Each row is followed by its class number.
[  88  467  105   16 -218  -61 -217 -153 -194   74   28  135   80  180
  130  -33  -95  -69   95   19  -84  -94  365 -182   23  221 -302 -260
   85   51   76 -303  140  -66   52 -117   45   87  136   85  -49  211] | 4
[ 287 -301  294  166 -240  -91   73 -296  175   -1 -164   46 -503  -28
  162   28 -345 -254  -82   77  137   73  455 -136  -32 -273 -207  -21
 -299  318 -224  -17  233  326  493 -271 -237 -198  175  380   60  -62] | 5
[ 104  249   66   54 -217   48 -286 -107 -114   58   17  113   74  107
  111  -33  -17  -65   91  -25 -110  -79  298 -128 -102  206 -190 -188
  105  -69   97 -360   96  -69   58 -166   22   58  136   84  -69  178] | 9
[ 115  -21  -95   -9  180 -160 -146 -223  181  -67 -203   -5 -232  214
  418  150 -631 -132 -123   99 -187   12  646 -128 -359  219 -175   35
 -226  105  261  328  342  368  298  203 -146 -254  -54  231   99  -88] | 9
[ -84 -153  -91   47 -374 -235   30  161   80  -57 -250 -274  130 -158
  189   21 -468  -62  -57 -235  230  -21  198   -9 -514  -79 -407 -173
   74  381  218  173  431  -10  118 -179   44 -313  120  334 -107  -51] | 5
[  48 -194 -131  145   13 -142   85    1   99   27  -46  -20 -116 -388
  143 -145 -303 -166 -350   51  450  282  262   28  -96 -223 -200 -247
  168   87  389  243   74  574  208  229 -119 -482   76  121  -69 -121] | 10
[ 137  264   99    0 -224 -121 -164 -137 -150   71   47  200  174  205
   92   44  -40  -91   13   20  -59 -130  270 -217 -103  104 -210 -133
  105   93   33 -291  185  -16   96 -215   64  144  155  168   24  210] | 0
[ 104  192  -41   69 -304 -337 -171 -191 -160  114 -181  155 -250  232
  296  193 -280 -112   60 -232 -163   92  786 -420  273  -60 -447  -88
 -336  476  252 -224  198  219  -87 -119   59 -254  388  225 -193 -229] | 10
[ 163  -36  141  -16 -274 -342  190 -193 -183  210 -174  128    5  180
  302  131 -267 -193   37 -161    8  -44  635 -460 -229   92  -97   40
 -198  103  194 -160  271  232  183 -220  -86 -348  104  446   30 -135] | 1
[ 116  178   72   28 -151  -34 -169 -137  -86   50   46  227  113   39
   74   14  -49 -118   83  -55  -61  -44  376 -168  -91  190 -135 -151
   71  -23   87 -352   65  -21   90 -173   74  157  127   83   -1  188] | 5
[ 209  361   94   48 -252  -83 -221 -143 -188  104  -57  128  174  175
  197  -59  -50 -108  122   39  -53  -88  358 -133 -102  285 -239 -225
   92   12   48 -366  167  -23   73 -220  -27   22  194  112   54  245] | 10
[ 108  256  107  -15  -61   90 -187 -117  -73   53   -5  143   87  175
   43 -112  -85  -48  157  -33  -12  -91  324  -20  -77  242 -100 -188
  160  -11   40 -342   81 -114  -16 -204  134  141  182   59  -50  192] | 11
[ 103  277   69   72 -175   -8 -185 -147  -98   94  -31  158  163  173
  113  -21 -148  -93  110   67 -110 -167  434 -257  -84  121 -211 -226
  141  -55   11 -253  190  -36  112 -176   15  118  239   81   37  148] | 2
[  73 -155  309  201  106 -334  -18 -339  -14    3 -206    7 -192  -61
  253 -111 -314 -186  -36  -32  145  415  714   59 -295   90  -80  -18
 -392  337  311   17  212  139   71 -158  302  -45  -78  328  -59  143] | 4
[-154  144   -5 -309  -26 -155 -158  294  -42 -334 -264   98 -488  258
  236 -105 -540 -297   74   86 -142 -132  341   57 -201   15 -320   94
 -160  396  157  161  206 -147   84 -186  589  180  422  -53  154  -29] | 0
[ 293  351  112 -226 -376   -1   82  254    0   27 -308 -330  268 -196
  -10 -338 -263 -105   79  -23  218  -63  452  101 -185   21 -126 -106
   28  115   30  190 -172 -287  -37   22  103 -258  242  418   45 -180] | 10
[ 170  237   97   42 -182   60 -266 -147 -113  118  -41   93   29  134
   86  -26  -54 -127   72   62 -121 -106  231 -117  -88  188 -106 -172
   97  -96   66 -319  136    7   10 -187   85  112  164  -44  -35  131] | 10
[ -56  202 -256   53 -320 -180 -353  306 -247   91  -68 -217 -354  499
  319   12   90 -203 -344  182   80  211  394 -138 -562 -216 -543 -282
 -261  243  187   20  139   27  -63   31   64 -101   16  223 -304  -38] | 1
[  74  286   57  -70 -307    3 -269 -199 -141  176   82  239  125  175
   74   57   37  -90   85  -19  -68  -99  290 -144  -86  215 -293 -161
   98   56   31 -397  123  -18   48 -184  -26  127  234   84  -87  248] | 12
[-265  118 -133 -146 -151 -106   58   -6 -158  407  153  -96  -11  111
 -181   47 -131 -331   83   22   77  -30 -138  -26 -218 -185 -207 -207
   72  201  329 -103  213  310  -11   31  187  138   79  169 -223   26] | 7
[-367 -127 -415    6 -443   34 -398   -6 -127   72   29  101 -324 -127
  212   54  162 -194 -136  205  231    6  -69 -123  124    6 -685 -219
 -271  227  221  119  203  413   80  162  151 -265  201   71 -428 -267] | 8
[ -92  -18 -314  -90  -38 -244  172 -159 -231  304 -120  -91  113  194
  214   13 -242  -73   14 -228 -218 -142  280 -109 -482  194 -376  216
 -116  395  595  -50  283  132  -74   91 -199 -341  -28  250  -68  -35] | 6
[ 111  312   54    5 -193   39 -202  -78 -140   95    4  155  169  194
  103   -4  -95  -67   82   64 -171 -195  181  -90 -119  236 -299 -183
  161    8   15 -344  176  -48   57  -91  -88   15  158  -26  -91  228] | 6
[ 166  313  129   63 -145   22 -219 -117  -84   41  -19  145   65  163
  139  -38  -49  -93  131   38  -51  -67  315 -190  -89  179 -128 -186
  131  -46   77 -301  140 -105   68 -248  118  123  174   68   45  226] | 11
[ 215  390  109  -30 -232    1 -175 -110 -143   87   -7   33  185  193
   77  -81  -51  -28  179   40  -77  -23  190  -57  -54  307 -217 -217
   64  -23   49 -373  101 -170  -17 -235   73  145   83  129  -88  278] | 12
[ 187  328  117    1 -223   58 -183  -28 -148   83  -10   69  208  204
   39 -126  -21 -120  116   71  -82 -117  240  -53 -165  139 -111 -232
  139   41    2 -304  140 -259   46 -226  121  194  168  117   53  231] | 0
[-142 -142   -5  -60 -398  115   25  307 -122  316   70 -457   89  181
  -53  114 -154 -351 -158  -48  -24 -155  -11   77 -391 -310 -385  101
   -2  165  -39  134  224  107   47 -243  -15 -315  172  368    3 -184] | 10
[  90  306  146   70 -121  -58  -94 -141  -79  144    1  103  130  112
  100   12 -128  -62   99    6  -56 -104  212 -101  -23  143 -176 -266
  165  -41   28 -268  176    9  101 -224   21   31  102  151   15  235] | 4
[  77  347   92  -64 -192  -11 -219 -116 -163  198   21  202  197  212
  110   -4 -104 -113  145   17 -169 -112  339 -104  -32  209 -192 -231
  174   22   91 -296  163  -72   63 -206   64  202  276   75   11  237] | 9
[ 109  292   26  251  -78   25 -255  -25   24   82  218 -100 -221  171
   58  116 -380  -43 -146  167 -311  -48  140 -457 -270  -18 -526  -82
  -54   93  122 -223  118  381 -103   70  -81 -213  -58  355 -499   58] | 4
[ 392  158 -372   95 -104 -231  182  154  -43   66 -133  -37  292  155
  385  -89 -291 -218  -47   51  -54  156  753 -237 -117   82  -76  -81
  -59  368  196   67   19   50    3   50 -274 -427  227  205  330 -151] | 10
[  76  324 -170  -13   14  -80  -98 -313  -78  187  -95  329 -180  169
  193 -102 -217 -156    4  243 -157 -321   70 -112  104   96 -367 -363
   29  151   89 -176  330  397  190   39 -163 -220  111  -66 -202   48] | 9
[  90  157  122   36 -195    5 -221  -58 -113  132    8  215   94  238
  112   13 -135  -96   79  -45 -140 -156  258 -192  -49  159 -198 -245
  137   21  -18 -312  190   75   68 -168   23   23  202   33  -76  245] | 10
[ 342   85  242   95 -392 -234 -119  -29  -57   67  -21 -566 -250 -225
  257   79 -121    2  159 -275  411  507  518  -68 -472   28 -230 -103
 -443  456  452 -133 -106  -77 -171 -128  132 -132  -73  293 -344  135] | 3
[ -44 -569 -191  129  126  181  151   63  179   98 -138   90 -138  109
  283 -261 -353 -465   53  -80  -25   12  294 -146 -294   59   34 -295
  143 -156  137  321  343   89  488 -184  234  -79  218  115   66 -120] | 7
[  11  101  -94 -137   41  -69  -85  -69   89  -28 -173  529 -571  235
  267  -25 -577 -194  120  -50   18   82  525  175   53  530 -105 -311
 -189  351  250 -201  258  423  183 -140  287   -8  137    6 -192  -37] | 9
[ 490  211 -107  407 -373  103 -342 -115   82  -16  103 -411   93   54
  330  -21  215   94  124  139 -182  176 -115 -325  218  -17 -159 -321
 -248  -50  -39 -241 -133  -57 -175 -151  -95 -108  -77  411 -365   46] | 1
[ 177  263  137  -37 -168  -35 -227 -177 -138  107   58  110  126  222
  114  -35  -49  -60   28   41  -60 -152  310 -168  -92  241 -178 -126
  184  -20   33 -228  161  -90   86 -256   55  120  129  102   51  165] | 3
[ 132  255  101   46 -189   -5 -199 -171 -122   97   40  221  163  172
   54  -15  -43  -82   50  -79  -23  -76  387  -83  -42  150 -204 -221
  221  104   52 -369  184  -59   82 -182    6   30  187   43  -36  212] | 12
[ 255  434  114  116 -216   10 -190   43  -81   92  -88  -63 -399  456
  123 -213 -162  -90  228   92   83  158  820 -619 -191  302 -304   55
 -162  108  -20  315  110 -348   92 -261  164   75  577  111  262 -130] | 3
[  69  354  123   25 -193  -24 -225 -158  -99   84   72   99   92  229
   55  -20  -32  -35  152  -55  -92  -67  185 -115   25  226 -207 -181
   90  -17    0 -327  109  -48   24 -166  -40   63  156   73  -72  194] | 11
[ 325  -16  -25 -136 -176   53   34 -165 -128   97 -182  262   30   79
  271   61 -115  -91 -266 -134   76   64  312  160 -194  -19   78 -296
 -279  174    1  149  180  447  207   90 -152 -140 -138  110 -322  -94] | 3
[ 161  234  136  -10 -195   50 -173 -273 -127   94   53  218  104  280
   63   54  -64  -66   69  -21  -53  -70  326 -230 -115   75 -154 -146
  198   32    1 -328  181  -20   85 -155   12  124  175   85  -34  249] | 7
[ 237  209  132   24 -283   50 -228 -221 -123   45  -18  120  224  230
  128  -23  -53   17  135  -10  -73  -58  241  -20  -27  271 -204 -135
   86   91   30 -380  155  -28   91 -194  -38  164  167  189  -79  283] | 6
[  58  298  153   90 -119  -86 -109 -197  -81   77    0  201   13  210
   39   -6  -46 -105   91   -2  -98  -53  328 -201  -75  145 -181 -138
  103  -67    3 -299  130 -140  101 -181   14   98  147   71   57  174] | 1
[-240  381 -178  121 -138 -118   55 -178 -182  157   29 -146 -110   78
  210 -205   95 -261   55    2  -68  122  205  -71  200 -100 -327 -170
 -323  393  190 -409  164   10  -92 -123 -250   35  -42  364   76   83] | 4
[-167  355  462   25 -159 -508   63 -490 -280   39 -138  191 -273   45
  231 -127 -360 -355  -71 -178   93  248  440 -184   29 -114 -165 -223
 -403  220  214 -229  528  102  145 -220   11 -107   91  -22  110   45] | 10
[  56  320  174  259 -241  -44  241 -143   58  -97 -216  166 -163  -81
  195 -283 -225 -162 -200  -67   58   15 -107 -218  433   81 -417 -393
 -223  187  -20 -317  508  124  181 -430  -42  -73 -263    1 -415  -43] | 4
[ 151  177  154   65 -150   29 -209 -151 -127   50   99  155   18  218
  140   19 -100 -147   90    4 -118  -54  382 -174 -153  194 -147 -120
  134   64   28 -362  138  -79   61 -217  117  142  187  110  -44  171] | 6
[ -30  -50   14  -71   34   -2 -132 -282 -165   12  183 -108 -170 -105
    4  189 -121   -4  123 -307   72  260  255 -138  -53 -211 -276  207
  -24  320  108 -149  141  369 -147    3 -179  -53  279  392  -41  201] | 12
[   4   44 -116  216  -13 -241  -86 -397  -45  109   93  415 -266   29
   51  128  -55   -2 -120 -186 -175  214  271 -135   52 -197 -129 -259
 -345  413  109 -153  150  264   28  -20 -189  -31   13 -191 -192  -40] | 10
[-408   52 -166  145 -193 -264  -49   63 -318    0   42  -36  -61  474
   39   86  -94 -191 -137 -337  -77 -117  162 -454   49 -513 -390   65
  117  190   14 -315  368  271 -219   76 -257 -744  433  157   12 -130] | 0
[ 118  -80   81  -33 -349   54  -56   23   21  319 -105 -654 -486 -266
  105  -67 -242  -58  127  -78  326  144  262  112 -387  314 -125  169
   51   38  376  -33 -109  129 -251 -207   64 -195  141  462 -140 -201] | 2
[ 231  313  187   56 -303  102 -241  -85 -112  194  -42  118  137    8
  -22 -126  -42  -83  130  115  -14  -10  371  -50  -50  212 -200 -254
  181  -24   51 -260   45  -42   73 -143   19  124  225   98  -83  257] | 12
[ 232   57 -408   13 -231 -480   64  -75   19 -100 -194  263  182   26
  327  238 -361 -131    4  -49   55  -58  899 -580 -143  121 -521  -49
  -99  468  371 -142  275   25  152 -239  184 -203  169  220  103 -158] | 2
[ 317  -52  176  255  131  385  228  188   -1   54 -124 -409  176  -38
  -86 -238   76    7  121  -70  130  153  165  320 -474    9  302  323
   48 -122   99   28 -287 -316 -140  -96  244  104  156  500   72 -122] | 6
[ 125  221  102  -23 -119   26 -324 -117 -117  107   56  122  106  182
   63  -19  -20  -72   72    4  -58 -132  327  -44 -106  211 -248 -136
  145   20   62 -338   98   11   15  -98   15  -51  193   40  -50  250] | 0
[ 120  274   89   76 -257   70 -274 -116 -120  142   26   64  132  179
   83  -22  -10  -75   80  -69 -105 -146  315 -103  -57  211 -265 -179
  168   18  -40 -323  128  -33    3 -168  -93   46  151   67  -69  236] | 7
[  60  304   89   -2 -227    6 -280  -81 -120   71  -26  133   61  199
   79  -42 -100  -54  133  -11 -115 -107  348  -48   13  286 -247 -182
  126  -61   39 -374   89  -77   36 -193   13  151  235   -8  -53  133] | 7
[ 194  247  113   44 -101  -67 -151 -161  -92   58  -43   83  234  106
  152   49 -100  -73  115  -10 -115 -128  376 -195 -157  126 -107  -50
  138   -7   64 -360  170  -54   30 -196  -89  -26  175   36  146  225] | 5
[  62  242  113    4 -173    7 -260  -90  -98   91   71  177   24  196
   85   90  -88  -82  103    1  -91  -78  303 -137 -108  114 -158 -180
  176   60   20 -271  135  -22   67 -161   45  173  247   36    7  215] | 3
[ 102  251    5   43 -187  -23 -144 -104 -166   97   30  198  151  328
  127   22    2 -146  101  -10  -88 -154  299 -232  -74  166 -267 -206
  167   16   14 -283  201  -54  129 -167   57  -19  149   36   -4  243] | 12
[ 132 -133  -61  117 -354 -266  -73  -38 -117  -50 -190  -69   77  196
  441 -139 -142   -3  104  -95  -34  293  472 -216  312   10 -218 -395
 -268   10  178  -12  100    7  275 -312   29   12  173  377  -76 -115] | 8
[ 391 -364  113    5  -94  105   19 -296   52  131 -230 -271 -170   52
 -131  -36 -176   33  -26 -140  257  318   53  152  -14 -111    0  -44
    3  102   75   60  183  212  -56 -174  172   62   52  121 -370   30] | 9
[ 185  340  181   10 -247   55 -264 -156 -123   87   50  130   14  159
   27   -3  -34  -43  131    3  -74  -67  255 -176 -103  110 -198 -148
  186   81   60 -333   98  -74   20 -176  103   93  206  100 -105  224] | 5
[ -10  111  -30  241 -115 -215   35    2  -63   40  -14  355  176  160
  129   24  -92 -169 -144 -198  -39  -13  443 -255  -27 -175 -318 -188
  137  296  269 -161  159   80  221  145   43 -238  159  398  -54   92] | 0
[ 256  290  147   -9 -294   87 -282 -146 -130  154  -41   91  127  205
   95  -14 -105  -62  170  101  -92 -110  420 -108  -77  222 -203 -189
   85   41   -1 -212  116  -23   75 -219   78  100  233  154  -13  227] | 5
[ 343  100  211  413  -31 -453 -162 -121 -191   46  168    5 -134  286
   91   72 -280   31 -107   89  -55  138  316  -81  -80 -152 -374 -303
 -130  317  135   23   87  254  222  -87  252 -185  -89  648 -138  123] | 10
[ 175  158  166  -27 -148    3 -126 -124  -64  125    7  121  185  119
   45  -70 -121  -86  204  -47 -114  -93  249  -16  -45  220  -78 -127
  120  133   37 -271  122   35   67 -242   39   71  146   90  -30  257] | 6
[ 171  274  116   23 -235   -4 -252 -118 -148  101  -19   99   94  174
   95  -25  -40  -67  174   92  -38 -139  258 -122  -16  220 -222 -187
   86  -27   11 -293  139   -2   91 -219   22    8  198   72    4  206] | 11
[ 208  273  215  -59 -152   17 -243 -133  -99  143   -1  164  132  187
   64  -32 -106  -49  129   16  -84 -124  341 -130  -88  194 -183 -172
  210   -7   40 -292  144    6   96 -172   68   68  201  163  -76  236] | 2
[ 177  218  193   -6 -194   38 -209 -210  -77   24   -3  217  128  126
   -1  -54  -96  -18  172  -14  -24  -63  238   47 -102  226 -130  -87
  165   63   50 -346  103  -29   96 -237  112   83  237   99  -14  278] | 12
[ 125  396  188   47 -134   38 -163 -204  -71  101  -11  159   32  137
   51  -64 -111  -47  161   -5  -91  -75  341 -292  -90  132 -139 -228
  154  -51   44 -275  178 -185   65 -274  123  150  204   79   33  208] | 4
[ -12 -284 -132 -133  -25   13  104  569   49   68    7 -208  151  165
  340  -86 -232 -372 -252  -85  231  272  345  -14 -518  -21   72  -96
 -148   57  227  307  156 -148   35 -165  318 -360   86  167  174 -247] | 10
[ 125  315   99  -57 -132   72 -190  -57 -133  118   19   71   59  197
  -13  -61  -85 -124  141    8  -89 -125  274  -73 -133  214 -152 -189
   92  -28  -20 -269  123 -103  -20 -207  129  106  131   83    1  216] | 0
[  62  228   18   -5 -237  -69 -189 -113 -147  135  -15  321  161  228
  119   44  -52  -66   39   20  -85 -116  397 -273 -151  228 -217 -157
  132    7   23 -342  215  -81   83 -179  -37  133  252  116   45  187] | 12
[ 234  119  141  351  179 -552   19  -83 -263 -140 -130  375   18  142
  131  -19 -304   13   72  141   33  106  262 -269  121    1 -384 -305
   33 -112   15 -105  231  390  216 -227  303 -156  201  284  -54  287] | 12
[-183  109 -122  -84 -252 -163   98  -56  -54  135  -45   57 -489  287
  121    2 -380  -97  -59  -94 -266 -154  369 -132  287 -232 -426 -133
    5  461  147  105  114  252  226   12 -304 -376  126  135  -39 -223] | 0
[-182 -113 -236  255 -403 -228  -39  126 -189  110  -53  115  -33  193
  143 -198  185 -191   46   18  112  115   -1 -348 -226  214 -628 -111
 -109  261  387 -135  179 -125  263  171  140   55  177  401 -326   57] | 5
[ 150  187   84    8 -201  -18 -176 -144 -105   83   37   70  142  226
  -23  -75  -79  -62   95  -88  -39 -108  355 -106 -143  104 -172 -128
  136   88   23 -324  128  -53   90 -181  -67   63  177   65   13  219] | 12
[ 221  132  -49  303   -8 -157  270   89   12  179 -217 -184  -76  -14
  238 -299 -257 -291  -14   14    3  129   71   42   -3  272  -83 -261
  -42  108  136  133  299  126   95 -237   40 -260 -225  498   83  -17] | 8
[ 222  332   88  -14 -201   47 -112 -160 -113   93   24   79  115  154
  122  -11  -72  -30   74   33 -101 -168  172 -132   29  181 -228  -96
  168   65   27 -267   71  -64   -1 -142  -42   28  122  116  -30  209] | 11
[ 120  451  102   27 -238  -35 -271  -88 -171  103    3   71  188  204
  108  -14  -57  -70  150  -54 -139 -111  327  -70 -221  242 -257 -248
  166  -11   84 -287  136 -179   50 -175   53   73  175   55  -52  247] | 9
[ 111  281  105   27 -152   67 -283  -59 -139  207   51  166   90  255
   35  -64    8 -102  148   83   -5 -175  264 -236 -169  158 -218 -300
  235 -112   27 -294  159  -45   71 -188  177  148  278    6 -102  243] | 2
[ 145  348 -246   35   58  -86 -350  254 -287  108   56 -172    7  252
   10   78 -169  -38  292  185 -139  -33  541 -214 -304  196 -477   -7
  108  112  291 -202  -90 -137 -309  -25  495  107  538  236 -175 -103] | 4
[ 187  284   69  -52 -144   55 -222 -176  -76   76   24   71  148   63
   74    4  -13  -41  184    6  -58  -97  262  -76 -163  251 -180 -113
  156   90   84 -283   92 -116   -4 -168   54   70   84   69  -46  254] | 11
[ 238  300  171  -37 -141   96 -270 -161 -119  100   -9  146   51  171
   37   50  -21  -78  153  -11 -147 -153  277 -101  -24  138 -126 -168
  110  -57 -147 -262  138   21   44 -189  -12   78  196   49  -53  195] | 1
[  86  263   66  -31 -257    7 -201  -54 -187  118  -23  209  121  143
   93   43  -39 -124  101   42  -70 -162  267  -99 -187  235 -260  -90
   57    8   30 -399  158  -11   19 -209   61   76  230   58  -21  197] | 2
[ 169  -91  -46  -10 -303  151  165  455  -53  110 -129 -594  115   53
  -40 -119   82 -251 -202 -234  294  173  -25  637 -459   80   38  115
    3   30  184 -352  -53 -221 -133 -190  -77 -205 -161  270    6 -147] | 1
[ 467 -279   36  266  -63   90   80 -458   83  219  -95  142 -124   53
  -26   77  -60  -31 -160  208  167 -253  465 -474   18 -180   46  127
  127  195  -21  511  209  460  389   -3   89 -125  -27  489  135 -138] | 12
[  14  -97  -21  -45 -384  -15 -186  -77 -118   43 -107 -105 -240 -386
  194  -13 -146 -169 -266  -42  398  148  573  -16  -17  203 -662  -98
  -50  215  262 -356  164  235   28    8 -161   -7   36  299 -373  -48] | 12
[  67   76  133  -22 -130   15 -164 -177  -11   20   14  122  142  154
   57  -52 -135  -98  127 -133 -105  -57  299  -32 -127  178 -117  -66
  101   95   36 -335  133    7  107 -169  -45  -22  156   12  -16  257] | 4
[  96  356  126  -25 -266   17 -178 -181 -101   60   46  172  202  215
   62   10  -26  -73   10  -65  -75 -108  275 -128  -49  210 -200 -126
  197   31   13 -341  161  -70   76 -181  -36   89   73   90  -12  185] | 8
[ 131  300  135   13 -261   14 -219 -170 -103  172  -14  106   77  205
   82    4   -4  -49  126  -28  -54 -154  302 -229 -101  124 -168 -104
  132   -3   48 -221  110  -20   32 -212   34   40  206   93   20  210] | 7
